Below are the code and all the weights of a small trained network. Each question names an input and a target symbol and asks about switching units off, where a switched-off unit gives its printed mean instead of its output.

import numpy as np


def w(rows, s, z=0):
    codes = np.array(rows[::2]) - 128.0
    scale = np.full(codes.shape[1], s)
    scale[-1] = z or s
    return codes * scale


def f(y):
    return y / 2 * (1 + np.tanh(0.7978845608 * (y + 0.044715 * y**3)))


def softmax(a):
    e = np.exp(a - a.max(-1, keepdims=True))
    return e / e.sum(-1, keepdims=True)


def log_softmax(a):
    a = a - a.max(-1, keepdims=True)
    return a - np.log(np.exp(a).sum(-1, keepdims=True))


def net(x, mask):
    ids = ['ΞΣΨβγδεηθλμπω'.index(c) for c in x.split()]
    T = len(ids)
    res = E[ids] + P[:T]
    r = res
    for j in range(3):
        rows = slice(2 * j, 2 * j + 2)
        q, k, v = (r @ M[0][rows].T for M in (Q, K, V))
        z = softmax(np.where(np.tri(T) > 0, q @ k.T / 2**0.5, -1e9)) @ v
        o = O[0][rows]
        res = res + np.where(mask[j], z, o[:, -1]) @ o[:, :-1]
    y = f(res @ A[0][:, :-1].T + A[0][:, -1])
    res = res + np.where(mask[3:7], y, B[0][:, -1]) @ B[0][:, :-1]
    return log_softmax(res[-1] @ U[:, :-1].T + U[:, -1])


Q, K, V, O, A, B = {}, {}, {}, {}, {}, {}
E = w([
[160,61,8,111,170,81],'Ξ',
[88,228,71,171,104,94],'Σ',
[71,151,106,145,133,200],'Ψ',
[154,144,202,73,137,103],'β',
[85,154,62,103,222,171],'γ',
[154,43,112,251,139,144],'δ',
[112,106,142,137,75,180],'ε',
[135,118,230,230,87,150],'η',
[109,175,163,89,161,164],'θ',
[88,115,148,32,150,158],'λ',
[177,147,189,118,78,117],'μ',
[108,151,200,123,103,180],'π',
[141,226,140,116,109,33],'ω',
],0.02)
P = w([
[38,79,254,113,168,74],'0',
[213,120,158,86,180,175],'1',
[178,130,149,99,159,199],'2',
[176,148,147,109,143,222],'3',
[154,150,153,115,122,231],'4',
[143,150,138,121,92,239],'5',
[142,134,153,119,57,238],'6',
],0.0086)
Q[0] = w([
[126,150,158,49,124,194],'head 0',
[98,114,143,174,111,45],'head 0',
[114,87,90,221,108,4],'head 1',
[129,101,75,75,165,164],'head 1',
[120,56,204,178,167,238],'head 2',
[120,204,118,46,105,178],'head 2',
],0.012)
K[0] = w([
[64,52,178,161,181,36],'head 0',
[220,150,90,150,159,209],'head 0',
[239,184,96,79,66,223],'head 1',
[88,71,96,115,145,55],'head 1',
[72,31,202,219,204,84],'head 2',
[9,163,134,98,46,41],'head 2',
],0.011)
V[0] = w([
[43,255,104,129,240,212],'head 0',
[84,87,157,76,12,201],'head 0',
[106,151,25,190,78,101],'head 1',
[160,216,204,193,76,133],'head 1',
[50,92,97,54,195,153],'head 2',
[196,159,164,40,197,20],'head 2',
],0.011)
O[0] = w([
[169,210,138,79,34,131,232],'head 0',
[157,110,232,79,168,229,164],'head 0',
[147,207,109,219,174,179,2],'head 1',
[4,159,188,95,106,119,141],'head 1',
[208,165,82,87,105,216,163],'head 2',
[45,78,148,222,13,195,50],'head 2',
],0.011,0.008)
A[0] = w([
[198,174,69,47,192,150,37],'neuron 0',
[67,120,172,168,150,143,109],'neuron 1',
[107,119,91,114,1,161,45],'neuron 2',
[97,97,111,177,254,53,3],'neuron 3',
],0.0074,0.0039)
B[0] = w([
[134,107,138,254,119,121,255],'neuron 0',
[125,208,176,180,167,120,161],'neuron 1',
[194,119,103,121,171,42,207],'neuron 2',
[141,150,168,90,73,108,186],'neuron 3',
],0.0094,0.022)
U = w([
[155,86,72,157,130,141,118],'Ξ',
[118,254,57,68,118,118,132],'Σ',
[166,183,159,137,91,180,176],'Ψ',
[129,56,128,126,62,128,190],'β',
[166,147,71,120,78,99,46],'γ',
[167,139,95,126,212,53,188],'δ',
[155,83,152,108,184,197,69],'ε',
[126,197,158,82,144,121,2],'η',
[150,148,82,43,70,112,144],'θ',
[184,61,121,92,95,167,75],'λ',
[107,119,151,145,121,178,125],'μ',
[125,136,130,52,100,190,183],'π',
[117,160,122,152,46,96,62],'ω',
],0.0083,0.007)

Each question gives the input, a string of symbols that net reads in full, and the target symbol t.
The units are the heads (2 rows each of Q, K, V and O) and the neurons (one row each of A and B). Each row of codes is followed by its name. A weight is (code - 128) times the scale printed after its matrix; where a second scale follows, it is the last column's (O, A, B and U).
mask holds one flag per unit, heads first, then neurons. A switched-off unit (its flag False) gives its mean, the last column of its rows in O or B, instead of its output. The means were averaged over made-up inputs and are rounded, as every weight is.
A unit's drop is (log p(t) with every unit on - log p(t) with that unit switched off) / (log p(t) with every unit on - log p(t) with every unit switched off).
The circuit of an input: a set's keep is (log p(t) with only the set's units on - log p(t) with every unit switched off) / (log p(t) with every unit on - log p(t) with every unit switched off). Starting from all 7 units, units are removed one at a time, each time the one whose removal leaves the highest keep (on an exact tie, the one counted first), for as long as the keep stays at least 0.8.
circuit, biggest first: the units of the circuit, biggest drop first
most important unit: the unit with the biggest drop
k most important neurons: the k neurons with the biggest drops, biggest first
which heads matter: for each layer, one digit per head in row order, 1 if its drop is at least 0.15 and else 0, layers parted by /
drop when u is switched off: that unit's drop, to one decimal
input Ξ δ ω λ ω Ψ, target Ξ: most important unit -> head 1
input η Ψ Ψ Ψ μ Ψ Σ, target Σ: which heads matter -> 010
input Ψ Ψ λ θ, target Ψ: circuit, biggest first -> [neuron 0; head 0; head 2]
input λ Σ β β, target λ: circuit, biggest first -> [head 1; head 2]
input Σ Ψ ε Ψ β, target Σ: circuit, biggest first -> [head 0; head 1]
input Ξ Ψ δ η δ Ψ, target Ξ: circuit, biggest first -> [head 1; head 0; head 2]
input γ Ψ μ, target γ: which heads matter -> 110
input γ μ δ Σ δ Ψ, target γ: which heads matter -> 110
input δ Ψ Ψ θ β Ψ β, target δ: which heads matter -> 101
input π Σ Ψ β, target π: which heads matter -> 110
input π δ δ η λ θ Ψ, target π: which heads matter -> 110
input Ψ β δ ω δ β, target Ψ: which heads matter -> 101
input Ψ Ψ Ψ ε, target Ψ: circuit, biggest first -> [head 2; neuron 0; head 0]
input μ δ λ Ψ, target μ: circuit, biggest first -> [head 2; head 0; neuron 1]
input δ ε ε, target δ: circuit, biggest first -> [head 2]
input δ ω Ψ δ Ψ δ η, target η: circuit, biggest first -> [head 1; head 2]
input Ψ Ψ β ω Ξ, target Ξ: which heads matter -> 010
input θ Σ λ, target θ: 2 most important neurons -> [neuron 2; neuron 0]
input β ε θ λ, target β: which heads matter -> 011
input ε ε δ π Ψ β, target ε: most important unit -> head 0
input δ θ Σ, target Σ: circuit, biggest first -> [neuron 0; head 0]
input β μ η Ψ Ψ, target β: circuit, biggest first -> [head 2; head 1]
input Ψ γ μ Ψ λ Ψ λ, target Ψ: circuit, biggest first -> [neuron 0; head 2; head 0]
input λ γ μ, target λ: circuit, biggest first -> [head 1; head 0]
input δ Σ θ Ψ π, target δ: drop when head 0 is switched off -> 0.3
input β Ψ Ψ λ β, target β: drop when head 1 is switched off -> 0.2
input π Ψ δ β δ ω Ψ, target π: drop when head 0 is switched off -> 0.4
input λ μ Ψ Ψ δ, target δ: drop when head 2 is switched off -> 3.8
input Ψ Ψ θ θ Ψ, target Ψ: most important unit -> neuron 0
